Facts:
[<110>, <153>, <172>, <192>, <317>, <325>, <333>, <340>, <353>, <367>, <411>, <45>, <541>, <556>, <610>, <86>] stoklasti a
[<115>, <146>, <18>, <428>, <466>, <492>, <7>, <9>] stoklasti d
[<126>, <549>, <557>, <643>, <8>] stoklasti e
[<137>, <160>, <275>, <374>, <44>, <470>, <499>, <507>, <83>] stoklasti c
[<140>, <658>, <670>, <81>] stoklasti f
[<259>, <264>, <318>, <343>, <355>, <371>, <406>, <459>, <460>, <48>, <520>, <533>, <561>, <627>, <677>, <89>] stoklasti b
{<115>, <466>} dreskin <658>
{<126>} dreskin <561>
{<140>, <146>, <406>} dreskin <355>
{<18>, <411>, <557>} dreskin <549>
{<18>, <533>, <670>} dreskin <9>
{<18>, <677>, <89>} dreskin <160>
{<18>, <343>, <89>} dreskin <325>
{<192>, <374>} dreskin <259>
{<343>} dreskin <45>
{<374>, <533>} dreskin <340>
{<406>} dreskin <8>
{<406>, <411>, <492>} dreskin <470>
{<411>} dreskin <44>
{<411>, <86>} dreskin <48>
{<466>, <520>, <627>} dreskin <353>
{<466>, <677>} dreskin <7>
{<499>} dreskin <333>
{<499>} dreskin <318>
{<533>} dreskin <643>
{<533>} dreskin <137>
{<533>} dreskin <371>
{<557>} dreskin <507>
{<627>, <677>} dreskin <459>
{<670>} dreskin <367>
<126> truskogrol [<44>]
<146> truskogrol [<86>]
<172> truskogrol [<343>]
<18> truskogrol [<470>]
<192> truskogrol [<355>]
<264> truskogrol [<83>]
<317> truskogrol [<541>]
<318> truskogrol [<81>]
<325> truskogrol [<18>]
<333> truskogrol [<317>]
<340> truskogrol [<45>]
<371> truskogrol [<670>]
<411> truskogrol [<153>]
<44> truskogrol [<374>]
<459> truskogrol [<275>]
<45> truskogrol [<658>]
<460> truskogrol [<7>]
<466> truskogrol [<492>]
<470> truskogrol [<110>]
<492> truskogrol [<643>]
<499> truskogrol [<264>]
<533> truskogrol [<428>]
<541> truskogrol [<627>]
<556> truskogrol [<460>]
<557> truskogrol [<115>]
<610> truskogrol [<371>]
<643> truskogrol [<172>]
<658> truskogrol [<533>]
<670> truskogrol [<499>]
<677> truskogrol [<325>]
<83> truskogrol [<411>]
<86> truskogrol [<556>]
<89> truskogrol [<146>]
<8> truskogrol [<459>]

Known rows:
<89>: [-40  10 -23  26  14  -8   6   6   5 -43]
<374>: [-56  -4 -25  59 -10 -34  30  18  23 -19]
<466>: [-33  18 -25  11 -17   6  17   5  -7 -52]
<140>: [ -9  39 -33  26  28 -52  25  31  -4 -41]
<411>: [-30  20 -15  19  33 -26  -3  26  -5 -30]
<115>: [-41  14 -44   7 -21  -3  46  10  -9 -46]
<8>: [ -1  24 -35  26  32 -38 -20   7 -10 -20]
<460>: [-27  -3 -31  31  34  -5   1  -1  18 -36]
<9>: [-24  -3 -41  43 -10 -27  10  -2   6   0]
<275>: [-26  12 -43  33  -4 -25  22  12   2 -20]
<549>: [-12   7 -47  30   0 -36   9   3  -3  -8]
<318>: [-20   7 -40  31   6 -12 -11   2   0  -9]
<160>: [-22   0 -49  22 -13 -20  14  -3  -4 -11]
<81>: [-26  11 -42  31  -4 -26  24  13   5 -19]
<340>: [-46 -10 -35  46  -5 -26 -23  -5  20  -4]
<45>: [-44   9 -59  11 -11 -22 -31  -6  16 -15]
<367>: [-29  -6 -44  41 -11 -31  11  -4   7  -1]
<172>: [  0  21  -5  33 -19 -11  -2   5   1 -23]
<561>: [ -2  45 -88  60  10  60   6  60  45  38]
<7>: [-25  -4 -50  14 -14  -7  25 -10   0 -23]
<137>: [-32 -12 -40  52 -13 -33  11  -3  14   4]

Rows, some named above:
[-25   1 -52   8 -23  -3  22  -8 -11 -21] | <353>
[-47 -11 -35  48  -6 -24 -23  -5  21  -3] | <340>
[-49   9 -11  17  25  -5  -3  29   3 -18] | <499>
[  6  26 -44  28  26 -54  10  12  -7 -15] | <355>
[ -2   0   4  48 -34 -19 -17 -13  11  -6] | <643>
[-45   6 -58  15 -12 -23 -30 -10  12 -13] | <45>
[-54   0  -9  29  15 -13  -7  20   5 -15] | <670>
[-32  20 -16  20  33 -26  -4  25  -6 -29] | <411>
[-49  27 -42  62   9  -5   6   8 -42 -48] | <18>
[-63  -5  -8  61   0 -22   5  16  26 -24] | <192>
[-15  10 -22  30  57 -18   6   7  21 -57] | <86>
[-28  16 -48  44  -1 -21  25  12 -10 -20] | <110>
[-32 -13 -41  51 -13 -31   7  -5  14   3] | <137>
[-50  11 -71 -14 -27  -6 -22  -9   8 -30] | <658>
[-28   2 -44  10 -10   6  -7 -11 -12 -23] | <459>
[ -5  15 -45  28  12 -43   9   4  -4 -10] | <48>
[-39 -18 -33  64 -15 -33  13  -1  21   4] | <259>
[ -8  26 -49  51  29 -27 -16   2 -44 -24] | <470>
[-47  18 -33  25  -3   4  13   7 -19 -48] | <677>
[ -8  16 -36  25  20 -28 -20   1  -8 -17] | <44>
[  8  28 -46  29  22 -54   7  12  -6 -14] | <355>
[ -1  23  -4  33 -18 -11  -3   2   1 -25] | <172>
[  2  23  -5  31 -22 -13  -2   4   3 -23] | <172>
[-45  16 -36  24  -2   6  10   8 -18 -50] | <677>
[-34  16 -51  24  -8 -29  19  14  12 -18] | <428>
[-40   8 -25  25  11  -4   6   8   5 -47] | <89>
[-10  28 -22  24  62 -33   2  17  10 -58] | <146>
[-47  26 -42  63   9  -3   5  11 -41 -46] | <18>
[-69   8 -44  32 -11 -32 -15  13  36 -29] | <533>
[ 10  43   2  30   4 -35  -2  16  -2 -44] | <492>
[-24  16 -27  29 -18 -26  32  12   4 -33] | <343>
[-30  19 -26  28  16 -24   1  14  -2 -34] | <557>
[-20  56 -68  59  24  73  -1  70  48   5] | <126>
[-23  -7 -27  31  38   1   2  -3  25 -40] | <556>
[-41 -16 -21  42   7 -17 -22  -1   6   6] | <371>
[-35  17 -22  10 -18   8  12   4  -9 -54] | <466>
[-39   9 -24  22  12  -8   5   9   6 -44] | <89>
[-34  10 -50  53   3  -2 -13  -6 -38 -22] | <325>

Now the same elements, written a new way:
Known rows:
<9>: [-20  -1  -9  10  11  14  -5 -14 -14  10   2 -17  -3  10   7  11 -10  -7
  13 -35   6 -16  -7]
<18>: [-28   3 -21  17  16  26   1 -16 -12 -10  -7 -22   0  -2   4  10  13  -4
  17  18  -3   3 -13]
<557>: [  0   3 -10  -2   9  17  -8   9   1   0  -9 -15  11  11  -9  -4   5   0
  19   5   8   8  -4]
<115>: [ -7  -9 -27   6  12   3 -30  21  14  10   4  30  -3   3  -4  25  -1   5
   2  20 -22 -11   0]
<466>: [ -4 -23   2  -1  30  -3 -34  14  39  -6   7  17  22  17  -8  14  14 -14
   9  15  -8   0  -4]
<264>: [  4  -5   3   1 -16  -6  -1 -15  -7   3 -11   8   6   3   6  -2  -7  13
  -7  -1   3  -6   5]
<507>: [ -3   8  -3   0  -9  -8  -1  -2  -5  10  -6   2   5   5  -3   0 -12  -1
   0  -6   7  -1   1]
<140>: [ 12   2  32   1   2  37 -11  12  12 -14  14  -8 -13 -40 -10   5   5  11
  -6   0 -14 -12   6]
<83>: [  9  -2   2  -4  -7  -1   0 -19  -7   2 -13  10   9   0  12  -6  -6  12
  -8  -4   0  -8   1]
<460>: [ 5  0  6 -1 -5 -4  4 -2 -8  9  2 13 -2  0  1 -5 -5 -9  9 -1  9 -2  7]
<89>: [-23  -3 -19  -5  21  16   2 -21  13 -26  -4 -24   6 -21  -1  -4  11  -1
   5  36  -4  17  -8]
<340>: [  3 -10  -9 -27  12  -6   0  -8  -8   0  11  -3 -13  15   0 -25  12  19
  -5 -24  15   0   4]
<153>: [ 12  -1   3   8  -9  -2   5 -17 -14   8 -21  15   3   0  20  -4  -6   6
 -16  -1 -13  -9  -2]
<411>: [ 23   7  -7   2 -22  30  -5  12 -13  -4 -42  -7  24  12  10   1  18   9
   2  13  -5   2 -16]
<556>: [ 2  4  7 -2  0 -5  1 -3 -7  8 -3  5 -2  2  1 -7 -5 -3  2 -3  7 -4  5]
<160>: [-19   6  -1   7   6  -4  16 -24  -2  -8  -2  -3  -1 -16   7  -9  -3  -4
  10  23   1   5   1]
<126>: [  9 -14   1 -24  -7   5  -8 -10   2 -21  -7   5  10  -1  -4   5  14   9
   9  -5   2  -6  -3]
<146>: [  7   3  25  -2   2  31  -7  11  20 -15   9 -18  -9 -38  -9   8   1  14
 -19  -3 -19  -8   2]
<533>: [ -7 -14  -7   9  16  15  -4 -10  -7   0  -3 -15  -9  14  -2  16  11  -1
   3 -30  -2  -8  -7]
<374>: [ 20 -27 -11  -9  -9  -6  13  -8 -26 -15   7   3 -26  13  14  11  41  19
 -15  -8 -23   5  -5]
<192>: [ 10 -21 -17 -65 -10 -14  18   9  -6 -22   6   2 -39  -9  -7  -1  35 -41
   8 -18 -24  30 -28]

Rows, some named above:
[-12  -6   4  -2 -17 -15  -1 -12  -6  -4   8  -3   1   8  -4  11  -7  20
   7 -18  15  -9  13] | <371>
[ -6 -10 -27 -16   3 -12 -39   9  23  11   5  45   3   2 -12  21 -18  14
   6  11 -12 -19   6] | <658>
[  6  11   6 -14   9  -3  -3   7  11   8   1  -6  -3  -5 -18 -19 -11  -9
   2  -4   9   9   9] | <8>
[  4 -11  27  19  14 -36  10  11  32  -5  10   9  24  15  23   2   5 -16
  -3 -10  10  -5 -19] | <353>
[-11   4   7   8 -10 -10   1   0 -17  10  11   8   2  12  10  -4  -5   5
 -19   4  -7  -6   5] | <110>
[-11  -9   3   5 -17 -18   0 -11 -13  -6  11  -3   1   9  -4  10  -6  21
   7 -15  15 -10  14] | <371>
[-15   3 -14   9   8   0  16 -30  -4  -7  -8  -3  -6 -24   1  -5 -10   2
  10  31   7   7   8] | <325>
[-17 -16  -8  14   2  19 -10  -8 -16 -15   6 -19   0  11   0  24   9   8
  19 -26   7 -17  -8] | <670>
[-19   3   0   4   7  -3  13 -22  -2  -7   0   0   5 -19   8  -8  -4  -7
   6  29   2   6   2] | <160>
[  4  14   5 -13  11  -5   3   8  11   8   7  -5  -3  -8 -12 -14 -17 -14
  -2  -4  13  10   9] | <8>
[  4  12  -9  -2 -20  -3  -5  14 -11  13 -17  -3  12  15  -3  -3  -1   1
   2   4   7   9   2] | <48>
[ 22 -19 -11 -20  12 -22  12 -10 -13  -1  12   2 -28  15   0 -16  29  16
 -20  -4  -8  19  11] | <259>
[  1  -2   4  14   3 -16   4  -1  -5  11  11  28   0   1   9   3  -4 -12
   7  13  -2  -9   2] | <7>
[ 14  16  12  -2 -33   7   1  27 -17   7 -18  -9  18  10  -6 -15  -3  10
  -8  15   3  12   6] | <470>
[ -2   7 -14  -4   9  20  -9   7   2  -3  -9 -14   9  10  -6  -1   8  -2
  14   3   9   4  -9] | <557>
[  3  -5   4  15 -11 -11   3  -8  -3  10  -6   3  -7   0   1  14  -7  -4
  -8   1  -3   1  13] | <428>
[  2  -7  -2  -3 -12   3  -6  -6  -3 -13   1   5   0   0   2   9  13  14
   4   5  -1  -7   1] | <499>
[ -3   5  16  12  13 -24  20   6  16   5  11  -3   6  -2   7 -18  -6 -28
  -6   3   5  10  -5] | <459>
[  4  -7   3  -1 -10   2  -1  -6  -5 -15  -2   1   4   2   1   8  11  15
   1   2  -1  -6   4] | <499>
[  6   1 -13   0  -9   9  -5  19  -5   0 -11  -9  11  14   2   5  10   4
   1   7  -4  10  -4] | <86>
[ -7 -11   7   2 -20 -14  -1 -13 -10  -4   9  -1   0   9  -1   9  -7  17
   3 -16  13  -6   9] | <371>
[-12  13 -24  25   8   8  19  -1  -3  -5   5  -4  -8 -22   9   3   3  10
   1  35 -10   6  -3] | <343>
[ 15   9   5   4  -8  21 -10  24  -3   4 -15 -12  10  13 -12  -4  16   4
  -4  18  -4  15   2] | <492>
[  7  12  11 -16   5 -10  -3   8  10   8   4  -7  -1 -13 -15 -20 -16 -14
   1  -4  10   9   7] | <8>
[  6  -7   2   4  20   4   7  -7  34 -20  -6   0  10 -13   2  -1   8  -7
  21  19   8  12  -7] | <677>
[-10   8  -3  -5  -7  -9   7 -10  -3  -1   3   7   3  -7   1 -14 -10   6
  -1  10   4   0   9] | <45>
[ -8  -9   9 -11 -17 -16  -7  -9  -1 -14   9  -1   6   4 -15   2  -2  23
  11  -4  22  -5  16] | <610>
[-14  13 -21  24  13   9  17  -5  -1 -10   2  -2  -8 -19  11  -2   1  10
   6  34 -10   4  -3] | <343>
[ 17   9   9   4 -11  23  -7  27  -5   2 -14 -11  12  10 -12   3  19   1
  -2  18  -4  15   7] | <492>
[  3   9  44 -32 -39  21  15  15  -6 -15  21   6 -40 -71 -13  17 -20 -45
 -15 -24 -33  -6 -14] | <355>
[  8   1   3 -14 -32 -12   0 -11 -13  -4 -16   2  10   6   4  -2  -7   8
  -1  -1   5  -2   1] | <44>

Now the same elements, written a new way:
Known rows:
<89>: [-11  10   1  25 -15   8  18 -32  -1  17  -4 -36  -3  14 -35]
<259>: [ -4 -27   5   3   8 -16 -28  25  -7 -10  37   3 -19 -13   4]
<541>: [ -4   6  10  -1  11 -13  -7   0  12  -3  -8  24   5  -7  -8]
<45>: [  4   7 -11  21 -17  26   9 -18   8 -23  13 -16  -6  -3   2]
<333>: [ 19  17  20  33  23 -17 -46 -22  23 -36  -2  27   5  -9 -13]
<44>: [ 23  29   4 -14  -9  -3   8  18  22 -19 -18 -61  -3  -7  18]
<459>: [-33 -45 -25  -5 -10  62 -30 -28 -28   0  16  34  42  -1   8]
<48>: [  4  17   7  -8 -16  11 -10   7   1 -26  -9 -35  17  -1  24]
<371>: [ 11 -16  -1   1 -20 -14 -13  13 -24   7  58  -9 -19  -7   7]
<557>: [-12  16  20  11 -21   8  23 -23 -17  -3  -8 -26  14  42 -12]
<374>: [  2  -5   1   1   3 -53  40  34  11  27  10   7 -52 -15  -9]
<140>: [  8  15  25 -24   5 -17   1  18  -6  12 -25   4  21  28  13]
<264>: [ 15   0 -15   9  -7   3 -16  -4   1   9   7  14  -6  25  12]
<146>: [  2  16  13 -16  -6 -22  -9  22   1  24 -28  -6  23  29   6]
<325>: [ 10   9 -11   7  -3  27   8 -13  17 -31   8 -66 -22 -39   6]
<499>: [ 33  23 -10  34 -13 -15   0 -21  15  14  -1  66  -7  25   3]
<318>: [ 23   9  14  26  18 -13 -43 -27  22 -27   3  22  -6   4  -9]
<275>: [-22 -15  10  13 -27  22 -19  -4 -26   1   0  81  27   9  11]
<460>: [  6   2   0   3  15  -5   1  -2  -2 -14  -1  25   0   5   5]
<353>: [ -3 -41 -37 -22  33  38 -17  -8  10   7   8  -4  16 -31  10]
<18>: [ -9  36  -5  10 -15  -7  67  -7   9   8 -13 -49 -25  -2 -29]

Rows, some named above:
[-19  -9  13  12 -20 -35  37  12 -27  26  20  11 -36  11 -23] | <533>
[-42  19  49 -37  22 -16 -30  50  12 -40 -53  19  52 -53   8] | <355>
[ -2  19  23  15 -23   7  17 -20 -24   1  -6 -23  12  33 -19] | <557>
[-56  -3  63   3  39 -53 -13  15  -1 -18  -6  25  17 -31 -54] | <192>
[-12 -11 -14   3  -6  40  -2 -10   5 -19  14 -43   1 -30   4] | <160>
[-61  -2  63  -6  48 -52 -15  15  -2 -17  -7  21  14 -33 -57] | <192>
[  2 -11   0  -2   7 -42  44  37  10  34   8   1 -51 -12  -8] | <374>
[ 15  10 -19  -1  -1  -8  12  16  31  11 -13  16 -14 -20   8] | <110>
[ -6 -37  18  10   9 -10 -30  19 -17 -20  56 -25 -18   1  -4] | <340>
[-35 -48 -24  -5  -1  58 -26 -26 -35   1  12  43  43 -10   9] | <459>
[  9  21 -11  -6   3 -10  19  11  26   9  -7  13 -18 -22   9] | <110>
[-14  -3  41 -17 -19   6 -58  -2 -43 -13  -5  12  56  46  18] | <8>
[ -1  31  16  -1 -19  -8  16   2  -6  -3 -28 -20  14  17   1] | <86>

